[128 = 0]
(14) [122 165 119 125 107 152 117 123 167 163 109 129 142 102 173 112 143]
(35) [133 105 135 138 123 127  92 164  90  73 109 114 120 138 129 135 165]
(23) [141  93  73 120 116 120 158 109 112 106 145 105  92 154 129 122 117]
(36) [ 45 122  95 149 136 114 117  93  87  38 225  65 217 163  78 203 169]
(31) [109 133 145 131 127 119 119 129 134 141 122 107 119 114 118 144 143]
[ 87 121 133  82 154 105 137 116 106 199 109 158 127 145 186  82 132]	(36)
(26) [142 144 109  45 128 132 181 115 161 152 141 148 116  88 130  97 114]
(31) [105 139 160 162 113 109 106 129 111 122 104  71 154 107 109 133 152]
[146 146 118 101 126 126 150 109 130 171 129 150 126 130 141 127  95]	(35)
(36) [164 129 130 148 117 132 148 143 139 123 120 120 103 117 118 125 120]
(23) [142  77  82  90  89  86 140 118 121 154 187  66 109 210 104 109 125]
[120  76 183 147  47  78  95 118 169 222 160  68 162 224  60 162 111]	(23)
(16) [154 167 141 162 106 109 129 140  97 104 146 137  93 108 121 120 117]
[169  68 126  97  68  26 186 183 158 130  78 134  75 156 126 114  40]	(16)
(16) [126 149 126 148 126 136 118 132 115 132 131 136 141 137 114 115 131]
(14) [175 116 191 157 115  78 164  94 105  80  98 107  45  71 122 121 156]
[122 153 140 159 130 163  90 119 100  96 163 144 128 101 115 122 144]	(16)
(35) [127  93 164 110 138 141  97 108 156 155 124 159  98 152 182 176 143]
[117 152 148 108 145 132 146 106 131 181 135 137 122 141 134 143 113]	(35)
(27) [123 129 148 140 127 126  95 127 155 155 166 103  77  92 134 138 136]
[102 114 150 158 120 120 111 121 121 132 100  95 125 118 111 131 160]	(31)
[183 147  51  76 156 146 175 143 138 118 177 252 111 191 171 112  88]	(31)
[147 182 104 111 131 129 188 111 129 179 134 115 160 130 127 103  74]	(35)
[102 118 235 151  90 100  81 159 169 191 114 147 192 143  83 160 113]	(23)
[121 149  95 124 163 155 120 117 106 100 116 145 113  73 156 116 128]	(23)
[172  91  98 157 114 127 141 151 175  56 114 140 112  88 139 114 108]	(35)
[134 130 152 131  89  95  94 114 145 113 133 122  87 113 136 174 113]	(16)
[145 119 111 149 121 119 147 149 138  75 110 127 124 115 111 110 126]	(35)
[137  86 139  93 140 109 166 160 143 156  96 140 131 147 145 107 100]	(16)
[158 128 135 152 123 129 136 148 135 142 114 130 105 107 134 126 123]	(36)
[128 115 128 130 136 142 105 111 131 134 141  98 143 138 140 153 135]	(16)
[130 186 137 180 156 151 115 134  73 115 159 141 125 108 105  98 154]	(16)
[147 122 137 106 130 124 136 140 141 163  99 153 114 120 152 107 116]	(36)
[139 120 124 135 123 139 140 119 138 116 129 110 125 115 125 138 121]	(36)
[124 115 124  96 153 141 133 117 163 142 112 139 169 138 153 155 128]	(16)
[123 153 123 113 150 134 137 142 123  91 111 163 111 111 138 114 150]	(23)
[123 145 171 187 127 119  78 124  87 108 138 141 137 137 114 137 135]	(26)
[ 92 115 171 151  99 137 107 127 121 133 100  42 136  79  76 148 133]	(31)
[131 135 127 152 132 130 139 134 120  88 137 105 142 128  88 158 144]	(36)
[134 108 122 111 124 112 130 131 121 137 146 118 130 136 104 128 131]	(23)
[163 124  67 184 106 109 174 169 149  70 133 113 145  81  93  82 114]	(35)
[103 119 157 157 102 128 118 128 131 109  94  93 147 104 110 140 135]	(31)
[123 122 125 104 153 166 149  95 153 139 102 128 166 126 125 132 137]	(16)
[127 137 135 116 131 133 139 136 138 196 100 164 110 119 166  81 110]	(36)
[126 171 115  93 132 127 166  73 140 225 146 162 138 149 147 140  88]	(35)
[145  83 130 100  93  75 103  94 187 127 117  96  86 133 153 199 101]	(16)
[118 134 137 147 108 133  93 125 130 146 166 107  83 111 132 147 138]	(27)
[ 87 136  31 102 121 140 203 121 156 119 150 128 176 155 151 147 104]	(26)
[144 206 141 194 106 148  99 141  69  87 189 152  99 110  95 107 153]	(16)
[147  92 144 116  88  63 154 158 165 153 103 131  88 156 121 149  89]	(16)

(48) [161 163 178 137  32 133  91 145 133 102 170 154 131 205 102 194 142]
(67) [179 147  60  94 119 155 154 148 126 179  68 100 154 135 128  71 202]
(47) [165 112  93 118 131 114  82 141  73 170 126 130 150 102 109 155 155]
(49) [ 89 117 124 124 122 113 111 119 121  76 138 143 122 139 127 138 129]
[100 109 156 157 131 122 117 125 151 112 133 142 137 123 123 175  93]	(67)
(55) [ 81 144 150  67 111 108 128 117 223  85 148 106 115 166 120 134 127]
(71) [107 140 152 130 112 120 125  82 109 183 107 117 162  75 108 103 117]
(54) [100 153 145  98 107 151 124 144 118 123 113 103 115 191  83 130 137]
[133 145 188 121  83 135 119 140 141 134 142 108 139 183 119 158 119]	(48)
[157  97  98 118 128 116 100  88 166 142  95 131 146 130  92 137  75]	(71)
(61) [127 121  80 143 102 170 111 168 148 136 104 103 150 161 134 141  97]
[159 145 158 121 128 131 163 138 114 147 160 147 131 129 146 147 170]	(71)
(49) [ 80 138 115 135 147 125  97 117 117 172 145 136 100 132 103 157 115]
[186 120  97 125  77  94 128 151 155 107 127 155 145 113 142 120 112]	(49)
[ 88 126 129 144 129  88 146 176 166 114 101 147 110 171  63  95 134]	(54)
(47) [115 132 185 146 113 148 131 120 159 130 133 119 115 159 132 121 108]
[133 136 136 109 129 134 134 127 137 131 112 115 127 133 136 119 167]	(67)
[109 177  72 128 109  79 128 145 125 161  98 192 111  99  83 108 127]	(54)
(58) [142 152 121 154 127 100 102 118 149 104 137 139 127 166 132 116 137]

(204) [115 103 133 117 133 152 121 124 106 110 145 126 140 141 147 174 140]
(204) [122 150 167  96  52 116  96 139 161  69 125 161  84  83 136 147  93]
[111 128  98  99 123 147 138 125 130 188 142 155 130  49 138 105  90]	(204)
(213) [149 110 143 115 157 130 171 134 163 186 158 159 104 152 149 143 144]
(228) [135 130 121 123 122 124 120 119 136 121 136 129 131 136 133 125 142]
(214) [133 129 125 125 124 125 126 140 127 116 122 143 118 126 119 119 122]
(218) [108 127 124 122 140 114 144  98  95 124 109 117 117 133 138 130 133]
[116 100 153 133 130 142 100 122 102  65 141 115 141 195 148 204 168]	(204)
(226) [ 10 167 140 168 110 173 189 174 110 113  57  98  86 121  68 168  96]
(221) [131 109 138 113 132 105 144 106 132 114 145 103 141 137 124 118 123]
(215) [169 115  98 112 167 211 167 146 108 129 178 121 177 125 168 167 130]
[141 144 110 137 128 123 155 130 131 136 141 108 130 129 130 120 130]	(218)
(233) [129 132 130 126 126 128 123 130 125 130 133 127 125 132 127 127 126]
(218) [109 127 132 124 137 116 131 112 110 125 116 127 122 129 136 136 129]
[107  94  97 118  90 174 123 102 117 194 147 128 200 124 109 151 167]	(214)
[149 129 165 128 126 151 143 128 126 164 134 132 109 127 153 170 182]	(213)
[105 160 102 146  93 110 106 126  98  81 102 103 157 115  92 108  97]	(213)
[128 118 140 123 122 139 110 132 137 125 126 144 132 122 125 131 123]	(218)
(236) [128 124 130 149 152 150 144 121 115 129 119 133 134 128 151 138 117]
(228) [167  44 184 130 156  67 101  70 185 189 139 121 119  72  96 103 137]
[139 112 147 125 165 119 140 120 120  83 102  81 157 171 132 130 168]	(204)
(214) [123 116  98  97  86 163 119 140 123 142 134 168 149 108  85 137 139]
[132 156 164 147  91 150 110 123  86 113 102  94 126 102 128 170 183]	(213)
(229) [102 114 116 112 129 120 105 146 104 120  84 113 143 120 122 196  90]
(225) [103 116 129 127 131 126 153 115 147 123 130  92 123 131 116 124 157]
(229) [109 100 133 114 112 137 108 143 116 124 117 177 140 102 124 159  62]
[145 118 108 128 131  92 116 137 120 142  81 103 143 119 147 133  90]	(229)
[150 181 180 156  57 162  70 149 130 173 171 138 122 215 161 130 102]	(233)
(213) [109 134  73 129 139  86 159 142 161 134 140 156 138 154 100  82  50]
[192 163 100 149 111 155 152 196 189 155 190 102 142 119 101 106 128]	(218)
[117 110 156 117 128 138  90 131 129 111 115 161 132 127 126 136 121]	(218)

[57] [132 216 109 159 167  84  98  76 165 110 173 124 138 117  69 170 121]
[49] [157 145 176  95 167 122 131 151  78 106 125 164 101  84 101 130  63]
[42] [128 123 127 115 119 126 103 120 122 148 144 120 136  96 152 158 126]
[141 107 120 125 108 103 101 131 170 117 150 135 136 126 139 108 143]	[42]
[41] [108 135  96 121 145 127 127  86 127 114 111 159  92 103  99 116 133]
[34] [124  99 142 107  68 123 104 109  95 105 120 110 156 129  98 118  85]
[51] [172 119 112 134 139 144 140 147  98 140 123 101 121  69 151  89 110]
[131 133 123 137 155 127 139 127 139 133 137 140 120 124 138 139 144]	[34]
[48] [128  63 119 116 104 127 134 130 100 112 163 131 127 115 130 167 136]
[57] [ 99  74 179  92 130 158 154 165 158 131  85 152 107 105 191 105 130]
[112 101 110 144 122 115 144 115 125 111 150 133 150 132 184 119 155]	[49]
[ 82  62 138  31  82 132 200 137 191  75  74 161 146 149  64  68  48]	[41]
[167 160 150  96 146 151 101 150 128 165  90 110 101 127  45 132  90]	[49]
[ 93 107 101 159 120 113 153 112 130 111 156 134 159 132 196 124 159]	[49]
[119 127 141 100 126 122 124 139 138 125 134 142 122 123 122 117 138]	[57]
[34] [133 148 118 136 165 133 143 142 149 145 140 141 110 120 133 137 148]
[42] [110 101 115 108 121 144 131 192  81 138 113 126 147 117 141 202 111]
[137 154  99 162 162 132  94  87 104 145 137 138  95 106 121 137 173]	[41]
[150 131 102 161 117 154 131 117 103 149 109  99 122 137 149 118 122]	[57]
[39] [119 121 125 128 141 117 136 126 128 126 133 130 135 127 143 132 127]
[47] [124 132 160 131 124 113 145 143 184 138  92 114 165 157 120 184 172]

[264] [104 107 116  93 160 119 125 139 123 138 144 105 118 113 103 113  64]
[253] [116 144 174  96 116 103  59 111 131 128  86 143 151  85 127 127 195]
[251] [131 141 118 131 123  82 131 127 165 130 128 134 136 132 135 129 151]
[258] [135 103 127 123 146 106 167 111 116 130 138 145 154 132 175 111 161]
[253] [136 123 100 151 110 121 184 184 141 150 178 109 129 221 157 113  66]
[ 91 157 108 137 141 142 163 138 159 146 128 115 196 120 158 129 157]	[253]
[250] [178 143 127 110 130 157 114  76 101 148 123 174 123 131 130 140 147]
[246] [ 91 178 156 169 151 132 124 100 107  85  79 104 171 171 119 130  91]
[264] [115 163 166 164  73 131 108 149 130 134 137 160 139 114 149 159 151]
[265] [119 114 129 143 125  52 160 114 125  96 128 155 111 184 125  98  99]
[251] [145 153 124 129 102  80 136 110 126 125 143 138 132 115 122  94 155]
[144 107 115 108 153 127 136 127 120 143 111 112 146 126 139 110 127]	[264]
[265] [140 133 128 100 126 153 121 131 127 138 126 112 141  88 142 151 149]
[ 96 129 127 123 129 145 134 152 132 114 141 106 152 128 144 113 154]	[264]
[258] [153 147 144 120 124 125 126 134 156 141 120 119 113 122 123 133 112]
[166 172  96 135 112  55 180  98 183 143 170 155 195 141 172 100 212]	[251]
[107 103 114 123 117 174 120 153 114 121 110 134 116 121 124 132  99]	[251]
[205 166 127 169  90 152 103  87 134 134  93 169 129 134 114 158 162]	[264]
[ 95 160 144 135  90 104 100 159 135 116  96 140 119 116 145 138 196]	[264]
[249] [145 128 145 128 170 114 169 152 114 127 136 133 112 127 137 150 153]
[119 161 117  96  75 150  85 168 132 135 123 128  95 114 101 173  47]	[258]
[142 156 120 121 104 129 111 188 137 163 130 117 132 111 152 118 106]	[249]
[130 131 118 149 176 134 135  87 129 134 119 128 125 119 116  97 161]	[258]
[ 99 134 110  91 112 168 109 126 116 112 160 133 137 120 123 156  92]	[258]
[172 163 102 107  94  23 163 100 176 133 153 166 179 173 159  86 234]	[251]
[113 125 176 160 145  69 101 148 128 110 154 142 134 181  96 137 146]	[253]
[ 82 129 172 149  98 121  83 159 122 111  75 112 175 119 129 101 202]	[250]
[110 134  91 138 112 158 207 156 159 124 180 127 153 197 155 124 104]	[253]
[167 120 117 122 124 182 110  96 113 117  86 160 179 148 131 136 192]	[250]
[105 105  93 116 160 129 127 116  93  90 167 155 167 119 139 131 146]	[258]
[100 135 125 113 154 180 104 127 155 118 138 144 115 121  80 116 111]	[258]
[246] [132 113 126 109 128 123 128 129 128 141 137 150  99 107 146 124 160]
[100 156 163 169 138 121 110  98 116  89  66  81 163 179  95 126  84]	[246]
[250] [162 127 123 131 115 141 148 149 108 207 176 172 150 179 131 174  70]
[ 85 100 112  95 124  94 105 134 129 138 140 164 108  66 163 150 141]	[265]
[239] [114 127 112 119 139 129 122 109 123 127 144 140 109 140 129 128 163]
[112 138 143 158 158 138 118 115 139 118  97 107 136 151 110 105 124]	[246]
[249] [140 101 145 137 172  95 197 111 106 136 174 113 131 161 141 141 130]
[ 88  98 132 104 124  89 126 124 140 120 133 160 108  61 180 145 107]	[265]
[169 106  78  68 130 148 144 109 129 102 145 127 115  95 122 140 109]	[249]
[122 138 125 120 142 140 125 136 121 133 146 119 128 112 122 130 142]	[265]

(81) [159 105 116 142  94 106 106 135 127  65 101  85 164 144 183 166 127]
(76) [ 90 109 190 105  43 128 108 126 132 159 111 127  78 112  81 113 124]
(84) [172 107 126 136 119  99 105 159 157  96 147 110 160 104 127 150  90]
(104) [124 103 123 141 129 167 155 129  88 144  91 125 115  91 124 128 126]
(86) [ 99 143 135 147  58 146 145  96  92 130  99 145 143 115 103 129 129]
(76) [165 139  63 131 191 176 143 119  97 140 107  68 203 155 170 123 155]
(81) [130 117 117 129 123 133 108 108 136 139 131 132 119 123 117 129 138]
(94) [110 117 143 138 133 143 126 124 135 129 112 107 130 120 125 147 102]
(105) [112 185  92 109 129 133 137 148  52 118 168  96 156  94 122 136 104]
(89) [134 134 137 129 162 107 129 100  90  95 114 124 121 103 156 126 153]
[127 120 136 139 127 138 120 130 140 134 120 146 110 121 121 148 140]	(105)
